m =
[[-5.58  0.00 -2.21  1.45 -2.67 -1.08]
 [-0.49 -4.16 -0.18  0.40 -1.86 -2.16]
 [-4.61  1.06 -5.32  3.06  0.13 -1.01]]
Rows and columns are counted from 1.
(1, 1)	-5.58
(2, 4)	0.40
(2, 5)	-1.86
(3, 3)	-5.32
(3, 4)	3.06
(2, 1)	-0.49
(1, 4)	1.45
(2, 2)	-4.16
(1, 6)	-1.08
(2, 6)	-2.16
(1, 3)	-2.21

M =
[[ 2.31  0.06  2.83  2.31  1.92  0.01  1.25  2.98]
 [ 1.59  0.94  2.34  1.70  2.60  0.09  0.73  3.89]
 [-2.18  0.27 -3.33 -1.17 -2.84  0.20 -1.88 -4.58]
 [-1.25 -0.64 -4.47 -0.44 -3.02 -0.10 -2.03 -4.95]
 [ 1.69  0.83  0.16  1.98  1.51  0.52  0.27  2.26]
 [-0.82 -0.08 -5.33 -0.35 -2.89  0.41 -2.13 -4.69]
 [ 1.91 -0.17 -0.05  1.57  1.35  0.43  0.83  2.23]
 [-1.59 -0.59 -0.10 -2.85 -0.89 -0.46 -0.18 -1.21]]
Indices start at 1.
row 1 col 1 => 2.31
row 4 col 4 => -0.44
row 7 col 2 => -0.17
row 3 col 5 => -2.84
row 3 col 8 => -4.58
row 4 col 5 => -3.02
row 2 col 8 => 3.89
row 2 col 5 => 2.60
row 8 col 1 => -1.59
row 5 col 7 => 0.27
row 7 col 5 => 1.35
row 7 col 8 => 2.23
row 4 col 2 => -0.64
row 5 col 3 => 0.16
row 8 col 4 => -2.85
row 5 col 8 => 2.26
row 7 col 4 => 1.57
row 1 col 8 => 2.98
row 2 col 3 => 2.34
row 8 col 6 => -0.46
row 3 col 7 => -1.88
row 5 col 4 => 1.98
row 4 col 6 => -0.10
row 6 col 7 => -2.13
row 4 col 1 => -1.25
row 5 col 1 => 1.69
row 5 col 5 => 1.51
row 3 col 2 => 0.27
row 8 col 3 => -0.10
row 3 col 1 => -2.18
row 2 col 4 => 1.70

A =
-24.406	-9.841	78.281	-73.690	12.519	99.278	57.384	-173.032	-76.904	0.022	-25.940	-166.731	-103.644	79.212
-5.514	53.713	36.904	-47.678	-150.333	-43.009	-50.296	-95.678	-178.543	-37.783	91.882	91.398	16.077	9.871
-90.445	-15.416	-75.246	-2.000	-59.445	90.648	-201.291	73.132	31.477	-233.243	-178.609	-138.928	-150.365	-125.887
80.762	64.060	32.371	32.828	-57.710	-146.266	71.266	16.683	-74.922	138.212	207.689	278.399	189.440	41.824
-6.132	16.171	43.690	25.857	16.625	-86.212	93.871	-55.923	-21.771	89.123	103.318	109.776	46.002	-22.818
-25.174	-0.578	-6.164	26.943	-0.777	-73.435	17.585	0.023	5.112	18.068	36.266	74.699	16.833	-64.516
30.532	56.356	-16.377	-85.389	-239.887	-44.154	-152.431	-42.377	-231.688	-92.389	72.493	106.223	52.519	45.305
24.491	75.696	-2.656	-51.945	-226.278	-51.870	-140.837	-22.769	-209.045	-87.445	94.722	148.837	61.008	16.815
48.166	78.906	-22.304	-67.256	-258.635	-44.111	-179.487	4.669	-227.030	-104.255	87.733	152.900	82.046	44.201
Indices start at 1.
(1, 1) -> -24.406
(9, 7) -> -179.487
(6, 9) -> 5.112
(2, 13) -> 16.077
(6, 7) -> 17.585
(6, 13) -> 16.833
(2, 6) -> -43.009
(6, 12) -> 74.699
(6, 5) -> -0.777
(8, 12) -> 148.837
(5, 3) -> 43.690
(4, 12) -> 278.399
(9, 10) -> -104.255
(2, 7) -> -50.296
(1, 3) -> 78.281
(3, 12) -> -138.928
(8, 4) -> -51.945
(6, 14) -> -64.516
(9, 13) -> 82.046
(6, 4) -> 26.943
(9, 2) -> 78.906
(2, 9) -> -178.543
(9, 8) -> 4.669
(5, 6) -> -86.212
(9, 14) -> 44.201
(8, 8) -> -22.769
(2, 8) -> -95.678
(1, 8) -> -173.032
(3, 7) -> -201.291
(5, 2) -> 16.171
(6, 3) -> -6.164
(3, 10) -> -233.243
(7, 8) -> -42.377
(9, 1) -> 48.166

W =
[[-0.68  0.16  5.49 -0.49  0.36 -1.10 -4.38 -0.06  0.52  1.40 -1.13]
 [-0.03  1.32  0.05 -0.49  1.15 -0.31  0.85  3.34  1.96 -3.88  1.49]
 [-2.60  2.09  3.67  0.70 -1.20 -0.31 -2.28  3.34  4.84  0.35 -2.01]
 [-0.03  0.93  0.05 -0.49 -3.55 -1.10 -1.24 -3.45 -2.37 -0.71  3.25]
 [ 1.25  0.55  0.05  5.48  0.36  3.62  1.90 -1.19 -3.81 -1.76  1.49]
 [-0.03  0.55  0.05  0.70  2.71  2.04 -2.28  1.08  1.96  0.35 -2.01]
 [-0.03 -1.00  0.95 -1.69  0.36 -1.88  0.85 -0.06  0.52  4.57 -1.13]]
Rows and columns are counted from 1.
row 1 col 1 = -0.68
row 6 col 10 = 0.35
row 4 col 4 = -0.49
row 1 col 5 = 0.36
row 6 col 9 = 1.96
row 4 col 10 = -0.71
row 3 col 5 = -1.20
row 2 col 6 = -0.31
row 5 col 10 = -1.76
row 6 col 3 = 0.05
row 3 col 9 = 4.84
row 4 col 6 = -1.10
row 6 col 4 = 0.70
row 3 col 2 = 2.09
row 3 col 4 = 0.70
row 7 col 10 = 4.57
row 3 col 6 = -0.31
row 4 col 11 = 3.25
row 2 col 7 = 0.85
row 7 col 2 = -1.00
row 3 col 10 = 0.35
row 6 col 7 = -2.28
row 7 col 6 = -1.88
row 2 col 8 = 3.34
row 3 col 8 = 3.34
row 7 col 7 = 0.85
row 5 col 11 = 1.49
row 2 col 2 = 1.32
row 7 col 3 = 0.95
row 2 col 4 = -0.49
row 2 col 9 = 1.96
row 1 col 8 = -0.06
row 4 col 2 = 0.93

B =
[[ 3.33 -2.07 -3.28  2.00 -2.36]
 [ 0.66  3.19  0.97  3.58  2.98]
 [-1.07  2.52  1.49 -1.09  1.89]
 [ 3.97 -5.29 -4.61  3.13 -4.58]
 [ 0.46 -2.79 -2.14 -1.81 -3.83]
 [ 4.73 -1.80 -3.19  1.89 -3.10]
 [ 3.67 -2.08 -3.17  2.21 -3.21]
 [-2.81  2.01  2.67 -2.19  1.98]
 [-2.70 -0.17  1.76 -2.93 -0.42]
 [-2.70  0.42  1.86 -2.82 -0.46]
 [ 3.60 -3.90 -4.11  3.12 -3.72]
 [-0.18  2.84  1.74 -1.32  1.74]]
Indices start at 1.
(1, 1) => 3.33
(1, 3) => -3.28
(5, 1) => 0.46
(3, 2) => 2.52
(5, 3) => -2.14
(6, 5) => -3.10
(1, 5) => -2.36
(8, 4) => -2.19
(6, 2) => -1.80
(12, 2) => 2.84
(4, 4) => 3.13
(8, 1) => -2.81
(5, 2) => -2.79
(2, 2) => 3.19
(2, 1) => 0.66
(6, 4) => 1.89
(4, 1) => 3.97
(3, 1) => -1.07
(3, 3) => 1.49
(9, 4) => -2.93
(12, 1) => -0.18
(10, 3) => 1.86
(10, 5) => -0.46
(4, 2) => -5.29
(10, 1) => -2.70
(4, 5) => -4.58
(5, 5) => -3.83
(9, 5) => -0.42
(8, 5) => 1.98
